Below are the code and all the weights of a small trained network. Each question names an input and a class and asks about switching units off, where a switched-off unit gives its printed mean instead of its output.

import numpy as np


def w(rows, s, z=0):
    codes = np.array(rows[::2]) - 128.0
    scale = np.full(codes.shape[1], s)
    scale[-1] = z or s
    return codes * scale


def f(y):
    return np.maximum(y, 0)


def log_softmax(a):
    a = a - a.max(-1, keepdims=True)
    return a - np.log(np.exp(a).sum(-1, keepdims=True))


def net(x, mask):
    res = np.array(x, float).reshape(1, 2) / 4 @ E
    y = f(res @ A[0][:, :-1].T + A[0][:, -1])
    res = res + np.where(mask, y, B[0][:, -1]) @ B[0][:, :-1]
    return log_softmax(res[-1] @ U[:, :-1].T + U[:, -1])


A, B = {}, {}
E = w([
[116,119,142,181,245,102,188],'x0',
[133,183,202,198,146,113,66],'x1',
],0.013)
A[0] = w([
[102,229,157,219,113,94,86,153],'N0',
[80,85,141,171,199,133,149,65],'N1',
[141,177,218,169,138,135,53,82],'N2',
[124,130,104,134,125,137,111,247],'N3',
[86,58,65,75,105,145,200,70],'N4',
[178,137,99,104,35,116,75,88],'N5',
[169,253,226,235,98,89,71,89],'N6',
[134,144,187,72,87,168,106,115],'N7',
[142,187,130,67,89,118,69,60],'N8',
[124,71,55,56,112,125,215,68],'N9',
[115,145,116,88,72,162,85,63],'N10',
[104,114,193,105,138,130,110,102],'N11',
[151,155,187,168,124,119,97,55],'N12',
[70,205,168,143,128,146,112,62],'N13',
[139,141,126,113,207,152,139,66],'N14',
[117,141,135,125,71,189,74,62],'N15',
[123,117,150,123,73,158,120,73],'N16',
[168,173,125,76,74,124,79,123],'N17',
[106,160,177,142,197,76,188,113],'N18',
[105,114,127,171,183,87,180,67],'N19',
[138,140,136,157,157,76,221,69],'N20',
],0.012,0.015)
B[0] = w([
[132,128,108,100,106,100,128,237],'N0',
[129,129,181,161,147,175,88,172],'N1',
[153,83,109,89,98,123,117,202],'N2',
[93,187,127,110,131,66,253,255],'N3',
[164,66,95,103,103,96,84,204],'N4',
[126,152,170,157,138,153,107,196],'N5',
[152,89,71,108,110,120,106,253],'N6',
[119,150,154,140,143,143,109,173],'N7',
[120,110,147,152,171,170,82,162],'N8',
[165,78,85,98,85,128,79,213],'N9',
[143,129,161,166,134,167,80,167],'N10',
[148,137,121,125,115,137,117,137],'N11',
[144,92,118,111,113,146,80,156],'N12',
[138,85,115,133,109,158,100,148],'N13',
[131,106,148,140,138,137,125,148],'N14',
[121,119,160,149,139,158,77,162],'N15',
[131,114,145,138,136,172,92,146],'N16',
[89,143,166,161,151,127,124,194],'N17',
[124,150,169,139,132,142,122,206],'N18',
[137,139,168,171,146,170,77,175],'N19',
[117,133,159,167,133,170,70,168],'N20',
],0.02,0.014)
U = w([
[158,53,71,89,101,130,115,69],'0',
[126,145,216,201,155,172,113,35],'1',
[91,216,109,91,132,72,251,254],'2',
],0.018,0.0077)

Each question gives the input, the list of numbers given to net, and the class t.
The units are the neurons (one row each of A and B). Each row of codes is followed by its name. A weight is (code - 128) times the scale printed after its matrix; where a second scale follows, it is the last column's (A, B and U).
mask holds one flag per neuron, in row order. A switched-off neuron (its flag False) gives its mean, the last column of its row in B, instead of its output. The means were averaged over made-up inputs and are rounded, as every weight is.
A unit's drop is (log p(t) with every unit on - log p(t) with that unit switched off) / (log p(t) with every unit on - log p(t) with every unit switched off).
The circuit of an input: a set's keep is (log p(t) with only the set's units on - log p(t) with every unit switched off) / (log p(t) with every unit on - log p(t) with every unit switched off). Starting from the 12 units with the biggest drops (on a tie, the unit counted first), units are removed one at a time, each time the one whose removal leaves the highest keep (on an exact tie, the one counted first), for as long as the keep stays at least 0.8.
circuit, biggest first: the units of the circuit, biggest drop first
top k neurons: the k neurons with the biggest drops, biggest first
drop when u is switched off: that unit's drop, to one decimal
input [8,8], class 0: circuit, biggest first : [N6]
input [3,3], class 2: top 2 neurons : [N9, N4]
input [7,8], class 0: top 2 neurons : [N6, N2]
input [2,3], class 2: top 2 neurons : [N9, N4]
input [4,4], class 0: top 2 neurons : [N6, N0]
input [1,-3], class 2: drop when N6 is switched off : 0.2
input [8,-7], class 1: drop when N1 is switched off : 0.6
input [2,4], class 0: drop when N2 is switched off : 0.1
input [3,4], class 0: drop when N6 is switched off : 0.3
input [1,3], class 2: top 2 neurons : [N9, N4]
